Here is a tiny trained network, its code and every weight. The questions are about switching its units off for an input and a class, where a switched-off unit gives its printed mean instead of its output.

import numpy as np


def w(rows, s, z=0):
    codes = np.array(rows[::2]) - 128.0
    scale = np.full(codes.shape[1], s)
    scale[-1] = z or s
    return codes * scale


def f(y):
    return np.maximum(y, 0)


def log_softmax(a):
    a = a - a.max(-1, keepdims=True)
    return a - np.log(np.exp(a).sum(-1, keepdims=True))


def net(x, mask):
    res = np.array(x, float).reshape(1, 2) / 4 @ E
    y = f(res @ A[0][:, :-1].T + A[0][:, -1])
    res = res + np.where(mask, y, B[0][:, -1]) @ B[0][:, :-1]
    return log_softmax(res[-1] @ U[:, :-1].T + U[:, -1])


A, B = {}, {}
E = w([
[242,161,48,4,233,90,179,99,146,58,132],'x0',
[175,101,132,232,215,180,217,32,173,46,197],'x1',
],0.011)
A[0] = w([
[87,127,196,159,154,141,112,111,96,113,103,75],'neuron 0',
[76,129,154,48,139,105,89,210,91,197,79,93],'neuron 1',
[147,105,154,254,188,148,174,97,131,93,150,185],'neuron 2',
[120,163,117,95,85,36,109,196,103,145,122,60],'neuron 3',
[141,172,178,113,143,105,89,137,106,132,116,254],'neuron 4',
[77,106,186,190,93,176,91,137,89,157,134,122],'neuron 5',
[197,209,86,98,143,118,129,137,94,70,85,83],'neuron 6',
],0.011,0.0093)
B[0] = w([
[166,102,119,139,146,112,131,156,191,177,103,154],'neuron 0',
[139,168,167,140,122,192,121,126,212,109,166,221],'neuron 1',
[147,183,111,82,104,210,173,119,99,97,168,253],'neuron 2',
[124,145,90,119,144,143,249,159,165,102,174,190],'neuron 3',
[118,215,153,134,131,111,98,97,55,70,225,194],'neuron 4',
[172,129,55,79,176,108,95,161,148,208,150,213],'neuron 5',
[139,106,92,113,214,116,80,140,213,149,60,207],'neuron 6',
],0.011,0.019)
U = w([
[120,170,144,110,79,218,205,139,167,97,170,85],'0',
[190,46,23,62,189,136,89,148,184,237,112,136],'1',
[128,214,129,111,113,153,44,122,2,70,187,255],'2',
[74,71,182,164,123,132,133,149,49,157,42,100],'3',
[107,30,188,66,62,97,99,126,10,148,98,98],'4',
[129,57,237,126,59,92,144,157,96,108,98,98],'5',
[100,82,105,175,93,82,116,115,96,144,104,94],'6',
[82,106,160,180,85,106,105,89,106,127,87,103],'7',
],0.0083,0.0097)

Each question gives the input, the list of numbers given to net, and the class t.
The units are the neurons (one row each of A and B). Each row of codes is followed by its name. A weight is (code - 128) times the scale printed after its matrix; where a second scale follows, it is the last column's (A, B and U).
mask holds one flag per neuron, in row order. A switched-off neuron (its flag False) gives its mean, the last column of its row in B, instead of its output. The means were averaged over made-up inputs and are rounded, as every weight is.
A unit's drop is (log p(t) with every unit on - log p(t) with that unit switched off) / (log p(t) with every unit on - log p(t) with every unit switched off).
The circuit of an input: a set's keep is (log p(t) with only the set's units on - log p(t) with every unit switched off) / (log p(t) with every unit on - log p(t) with every unit switched off). Starting from all 7 units, units are removed one at a time, each time the one whose removal leaves the highest keep (on an exact tie, the one counted first), for as long as the keep stays at least 0.8.
circuit, biggest first: the units of the circuit, biggest drop first
unit that matters most: the unit with the biggest drop
k most important neurons: the k neurons with the biggest drops, biggest first
drop of u: that unit's drop, to one decimal
input [-7,6], class 1: 2 most important neurons => [neuron 5; neuron 0]
input [-3,2], class 2: 3 most important neurons => [neuron 6; neuron 3; neuron 1]
input [6,-8], class 0: unit that matters most => neuron 1
input [-7,-8], class 0: 4 most important neurons => [neuron 1; neuron 3; neuron 6; neuron 4]
input [6,-6], class 0: 4 most important neurons => [neuron 5; neuron 1; neuron 3; neuron 4]
input [7,5], class 1: 3 most important neurons => [neuron 6; neuron 4; neuron 1]
input [-6,5], class 1: 2 most important neurons => [neuron 5; neuron 4]
input [3,-1], class 2: circuit, biggest first => [neuron 5; neuron 3]
input [-5,4], class 1: 3 most important neurons => [neuron 5; neuron 4; neuron 1]
input [3,0], class 2: 3 most important neurons => [neuron 5; neuron 0; neuron 3]
input [-2,0], class 2: circuit, biggest first => [neuron 6; neuron 3]
input [4,-4], class 0: 2 most important neurons => [neuron 5; neuron 3]
input [-6,-7], class 0: 3 most important neurons => [neuron 1; neuron 3; neuron 6]
input [-4,1], class 1: unit that matters most => neuron 5
input [-3,3], class 2: 2 most important neurons => [neuron 6; neuron 3]
input [3,-3], class 2: 2 most important neurons => [neuron 5; neuron 4]
input [2,3], class 2: circuit, biggest first => [neuron 3; neuron 6]
input [-8,7], class 1: drop of neuron 4 => 0.2
input [-7,-4], class 1: drop of neuron 5 => 2.9
input [3,-4], class 0: circuit, biggest first => [neuron 5]
input [-5,-6], class 0: drop of neuron 4 => 0.3
